Below is a small trained network, with its code and all its weights. Each question gives an input and a class and asks what happens when units are switched off, that is, made to give their printed mean instead of their output.

import numpy as np


def w(rows, s, z=0):
    codes = np.array(rows[::2]) - 128.0
    scale = np.full(codes.shape[1], s)
    scale[-1] = z or s
    return codes * scale


def f(y):
    return np.maximum(y, 0)


def log_softmax(a):
    a = a - a.max(-1, keepdims=True)
    return a - np.log(np.exp(a).sum(-1, keepdims=True))


def net(x, mask):
    res = np.array(x, float).reshape(1, 6) / 4 @ E
    y = f(res @ A[0][:, :-1].T + A[0][:, -1])
    res = res + np.where(mask, y, B[0][:, -1]) @ B[0][:, :-1]
    return log_softmax(res[-1] @ U[:, :-1].T + U[:, -1])


A, B = {}, {}
E = w([
[139,127,162,80,133,173,110,166,103,115,122,118],'x0',
[92,97,76,115,136,185,172,186,59,67,143,168],'x1',
[117,122,130,229,115,192,95,177,140,178,141,151],'x2',
[22,88,35,46,163,150,254,161,72,75,162,181],'x3',
[153,101,27,123,115,147,155,59,138,133,138,141],'x4',
[90,126,90,179,125,111,178,94,106,179,163,136],'x5',
],0.005)
A[0] = w([
[187,121,157,47,125,146,100,157,63,70,124,123,196],'n1',
[211,142,177,153,122,114,55,76,128,173,128,98,43],'n2',
[55,132,190,189,128,125,171,160,89,176,137,129,246],'n3',
[154,124,58,145,115,177,141,151,97,128,130,137,167],'n4',
[127,139,174,35,132,95,142,118,150,93,120,122,249],'n5',
[76,124,47,134,133,122,254,122,77,85,129,143,193],'n6',
[168,132,188,178,123,78,81,88,132,102,127,122,221],'n7',
[165,121,133,189,122,164,46,194,120,95,129,141,251],'n8',
],0.016,0.0028)
B[0] = w([
[84,129,140,100,133,111,196,196,100,126,144,109,182],'n1',
[145,129,104,171,117,122,40,56,155,120,116,164,204],'n2',
[112,136,168,92,143,121,146,223,102,101,124,102,188],'n3',
[111,152,162,121,141,112,166,168,123,117,118,114,173],'n4',
[102,129,141,122,133,137,191,215,90,115,142,116,181],'n5',
[125,105,48,60,96,139,254,68,107,98,160,145,252],'n6',
[133,123,134,149,132,158,22,116,140,163,117,131,193],'n7',
[131,131,173,128,144,102,4,152,136,148,110,106,193],'n8',
],0.012,0.016)
U = w([
[213,125,113,187,106,139,79,32,201,160,105,175,16],'0',
[95,154,181,133,144,106,104,194,121,131,115,105,251],'1',
[87,112,92,73,106,134,254,123,97,82,182,141,61],'2',
],0.0065,0.002)

Each question gives the input, the list of numbers given to net, and the class t.
The units are the neurons (one row each of A and B). Each row of codes is followed by its name. A weight is (code - 128) times the scale printed after its matrix; where a second scale follows, it is the last column's (A, B and U).
mask holds one flag per neuron, in row order. A switched-off neuron (its flag False) gives its mean, the last column of its row in B, instead of its output. The means were averaged over made-up inputs and are rounded, as every weight is.
A unit's drop is (log p(t) with every unit on - log p(t) with that unit switched off) / (log p(t) with every unit on - log p(t) with every unit switched off).
The circuit of an input: a set's keep is (log p(t) with only the set's units on - log p(t) with every unit switched off) / (log p(t) with every unit on - log p(t) with every unit switched off). Starting from all 8 units, units are removed one at a time, each time the one whose removal leaves the highest keep (on an exact tie, the one counted first), for as long as the keep stays at least 0.8.
circuit, biggest first: the units of the circuit, biggest drop first
top k neurons: the k neurons with the biggest drops, biggest first
drop when u is switched off: that unit's drop, to one decimal
input [-2,-6,8,4,-7,8], class 1: circuit, biggest first -> n6
input [-6,-6,5,3,-7,6], class 1: top 2 neurons -> n6, n3
input [0,-7,4,3,0,-3], class 0: circuit, biggest first -> n1, n5
input [8,-5,-5,-4,-1,1], class 0: top 4 neurons -> n2, n3, n7, n4
input [4,8,7,0,1,-5], class 1: top 2 neurons -> n8, n6
input [-7,7,-4,-6,-5,5], class 1: top 3 neurons -> n6, n3, n2
input [8,-8,-6,-1,1,0], class 1: top 3 neurons -> n6, n5, n1
input [3,-8,6,5,2,-3], class 1: drop when n2 is switched off -> 0.6
input [-5,2,-2,-6,4,1], class 0: drop when n8 is switched off -> 0.0
input [0,1,8,-2,2,8], class 1: drop when n6 is switched off -> 0.4
input [8,-3,0,-5,1,-1], class 0: drop when n2 is switched off -> 0.4
